Here is a tiny trained network, its code and every weight. The questions are about switching its units off for an input and a class, where a switched-off unit gives its printed mean instead of its output.

import numpy as np


def w(rows, s, z=0):
    codes = np.array(rows[::2]) - 128.0
    scale = np.full(codes.shape[1], s)
    scale[-1] = z or s
    return codes * scale


def f(y):
    return y / 2 * (1 + np.tanh(0.7978845608 * (y + 0.044715 * y**3)))


def log_softmax(a):
    a = a - a.max(-1, keepdims=True)
    return a - np.log(np.exp(a).sum(-1, keepdims=True))


def net(x, mask):
    res = np.array(x, float).reshape(1, 6) / 4 @ E
    y = f(res @ A[0][:, :-1].T + A[0][:, -1])
    res = res + np.where(mask, y, B[0][:, -1]) @ B[0][:, :-1]
    return log_softmax(res[-1] @ U[:, :-1].T + U[:, -1])


A, B = {}, {}
E = w([
[121,7,143],'x0',
[53,203,147],'x1',
[44,76,195],'x2',
[66,39,127],'x3',
[116,80,17],'x4',
[132,119,254],'x5',
],0.0087)
A[0] = w([
[89,81,133,253],'N1',
[60,138,199,166],'N2',
[232,159,125,141],'N3',
[252,168,150,113],'N4',
[62,137,100,222],'N5',
[109,157,99,109],'N6',
[181,100,125,246],'N7',
[111,162,94,117],'N8',
[162,151,52,116],'N9',
[129,149,160,101],'N10',
[73,170,96,100],'N11',
[144,142,102,218],'N12',
[64,118,178,112],'N13',
],0.014,0.0048)
B[0] = w([
[93,33,112,236],'N1',
[254,133,126,228],'N2',
[30,191,179,237],'N3',
[64,195,188,241],'N4',
[186,43,97,216],'N5',
[122,110,78,165],'N6',
[46,91,173,212],'N7',
[114,113,91,178],'N8',
[49,148,87,254],'N9',
[162,174,150,146],'N10',
[158,123,41,185],'N11',
[47,144,92,199],'N12',
[249,93,128,202],'N13',
],0.0085,0.0088)
U = w([
[238,90,178,138],'0',
[43,39,121,245],'1',
[73,158,26,1],'2',
[64,243,204,116],'3',
[234,254,85,129],'4',
],0.0081,0.0067)

Each question gives the input, the list of numbers given to net, and the class t.
The units are the neurons (one row each of A and B). Each row of codes is followed by its name. A weight is (code - 128) times the scale printed after its matrix; where a second scale follows, it is the last column's (A, B and U).
mask holds one flag per neuron, in row order. A switched-off neuron (its flag False) gives its mean, the last column of its row in B, instead of its output. The means were averaged over made-up inputs and are rounded, as every weight is.
A unit's drop is (log p(t) with every unit on - log p(t) with that unit switched off) / (log p(t) with every unit on - log p(t) with every unit switched off).
The circuit of an input: a set's keep is (log p(t) with only the set's units on - log p(t) with every unit switched off) / (log p(t) with every unit on - log p(t) with every unit switched off). Starting from the 12 units with the biggest drops (on a tie, the unit counted first), units are removed one at a time, each time the one whose removal leaves the highest keep (on an exact tie, the one counted first), for as long as the keep stays at least 0.8.
units of the circuit, in order: the units of the circuit, biggest drop first
k most important neurons: the k neurons with the biggest drops, biggest first
drop when u is switched off: that unit's drop, to one decimal
input [2,-3,-3,0,-1,-4], class 3: units of the circuit, in order : (N1; N5; N11)
input [-8,1,-3,3,-4,7], class 4: 2 most important neurons : (N2; N7)
input [3,-2,3,-4,-7,-8], class 3: 4 most important neurons : (N1; N5; N13; N11)
input [-6,2,-2,2,-8,3], class 4: units of the circuit, in order : (N2)
input [-1,-5,1,0,-1,8], class 0: 2 most important neurons : (N9; N2)
input [-1,-4,3,2,-7,-5], class 0: units of the circuit, in order : (N9; N3)
input [-3,7,5,6,2,-2], class 0: 2 most important neurons : (N2; N13)
input [1,8,-4,-4,-4,-5], class 2: 2 most important neurons : (N11; N2)
input [-2,4,8,2,6,2], class 0: 2 most important neurons : (N2; N13)
input [8,7,2,3,-8,-5], class 0: drop when N8 is switched off : 0.0
input [7,-8,-8,-5,4,-2], class 3: drop when N4 is switched off : 0.2
input [8,2,-6,6,-4,7], class 0: drop when N2 is switched off : 0.1
input [-7,1,2,-2,-6,7], class 4: drop when N2 is switched off : 0.7
